Here is a tiny trained network, its code and every weight. The questions are about switching its units off for an input and a class, where a switched-off unit gives its printed mean instead of its output.

import numpy as np


def w(rows, s, z=0):
    codes = np.array(rows[::2]) - 128.0
    scale = np.full(codes.shape[1], s)
    scale[-1] = z or s
    return codes * scale


def f(y):
    return np.maximum(y, 0)


def log_softmax(a):
    a = a - a.max(-1, keepdims=True)
    return a - np.log(np.exp(a).sum(-1, keepdims=True))


def net(x, mask):
    res = np.array(x, float).reshape(1, 7) / 4 @ E
    y = f(res @ A[0][:, :-1].T + A[0][:, -1])
    res = res + np.where(mask, y, B[0][:, -1]) @ B[0][:, :-1]
    return log_softmax(res[-1] @ U[:, :-1].T + U[:, -1])


A, B = {}, {}
E = w([
[31,176,26,119,187],'x0',
[119,128,139,138,135],'x1',
[128,130,123,124,124],'x2',
[128,128,129,126,127],'x3',
[123,129,137,132,131],'x4',
[198,251,79,254,96],'x5',
[70,81,119,155,26],'x6',
],0.0083)
A[0] = w([
[13,123,69,166,101,90],'n1',
[141,115,112,78,100,146],'n2',
[62,89,119,128,220,119],'n3',
[101,122,122,238,2,118],'n4',
[131,153,153,173,38,122],'n5',
[88,48,178,79,112,74],'n6',
[101,73,160,94,118,182],'n7',
[115,67,169,129,86,40],'n8',
[21,92,99,152,33,128],'n9',
[106,132,114,43,250,138],'n10',
[185,88,141,222,73,134],'n11',
[176,194,72,207,171,1],'n12',
[122,35,134,148,132,191],'n13',
[214,152,166,138,217,66],'n14',
[103,73,175,43,74,35],'n15',
[228,132,147,191,50,118],'n16',
[168,179,72,203,155,149],'n17',
[233,88,211,102,116,113],'n18',
[77,130,16,145,114,176],'n19',
[209,96,214,120,127,171],'n20',
],0.0086,0.0072)
B[0] = w([
[227,140,191,160,129,204],'n1',
[114,166,136,132,125,171],'n2',
[98,113,95,81,168,204],'n3',
[51,75,65,122,152,242],'n4',
[60,90,2,89,138,202],'n5',
[179,112,132,161,84,227],'n6',
[210,155,189,93,155,245],'n7',
[102,66,66,167,96,172],'n8',
[230,160,180,154,69,239],'n9',
[82,80,62,92,181,240],'n10',
[69,88,63,117,154,225],'n11',
[242,233,209,88,175,189],'n12',
[139,176,165,97,179,232],'n13',
[184,110,144,155,71,184],'n14',
[158,80,116,199,101,210],'n15',
[35,95,49,108,142,241],'n16',
[227,135,131,160,43,231],'n17',
[183,132,189,102,93,241],'n18',
[184,167,171,119,166,231],'n19',
[204,124,183,167,94,255],'n20',
],0.0081,0.0075)
U = w([
[200,161,191,86,151,178],'0',
[185,99,114,254,7,254],'1',
[2,85,19,72,179,62],'2',
],0.0088,0.00044)

Each question gives the input, the list of numbers given to net, and the class t.
The units are the neurons (one row each of A and B). Each row of codes is followed by its name. A weight is (code - 128) times the scale printed after its matrix; where a second scale follows, it is the last column's (A, B and U).
mask holds one flag per neuron, in row order. A switched-off neuron (its flag False) gives its mean, the last column of its row in B, instead of its output. The means were averaged over made-up inputs and are rounded, as every weight is.
A unit's drop is (log p(t) with every unit on - log p(t) with that unit switched off) / (log p(t) with every unit on - log p(t) with every unit switched off).
The circuit of an input: a set's keep is (log p(t) with only the set's units on - log p(t) with every unit switched off) / (log p(t) with every unit on - log p(t) with every unit switched off). Starting from the 12 units with the biggest drops (on a tie, the unit counted first), units are removed one at a time, each time the one whose removal leaves the highest keep (on an exact tie, the one counted first), for as long as the keep stays at least 0.8.
circuit, biggest first: the units of the circuit, biggest drop first
top k neurons: the k neurons with the biggest drops, biggest first
drop when u is switched off: that unit's drop, to one decimal
input [3,0,-1,1,5,-7,-3], class 2: circuit, biggest first : n10
input [0,4,2,3,-2,1,4], class 2: top 2 neurons : n20, n17
input [3,0,8,-7,-2,6,-1], class 0: top 3 neurons : n12, n19, n15
input [7,3,3,8,-8,8,-2], class 0: top 2 neurons : n12, n19
input [5,-8,3,5,6,8,-4], class 0: top 2 neurons : n12, n19
input [7,7,-5,8,6,-7,3], class 0: top 2 neurons : n1, n9
input [3,7,8,-7,-3,-7,4], class 0: drop when n7 is switched off : 0.1
input [-4,-4,-2,-6,1,3,-5], class 1: drop when n7 is switched off : 0.2
input [-5,-6,5,1,2,6,-8], class 1: drop when n19 is switched off : 0.1
input [2,6,4,-1,0,-6,-8], class 2: drop when n10 is switched off : 0.4
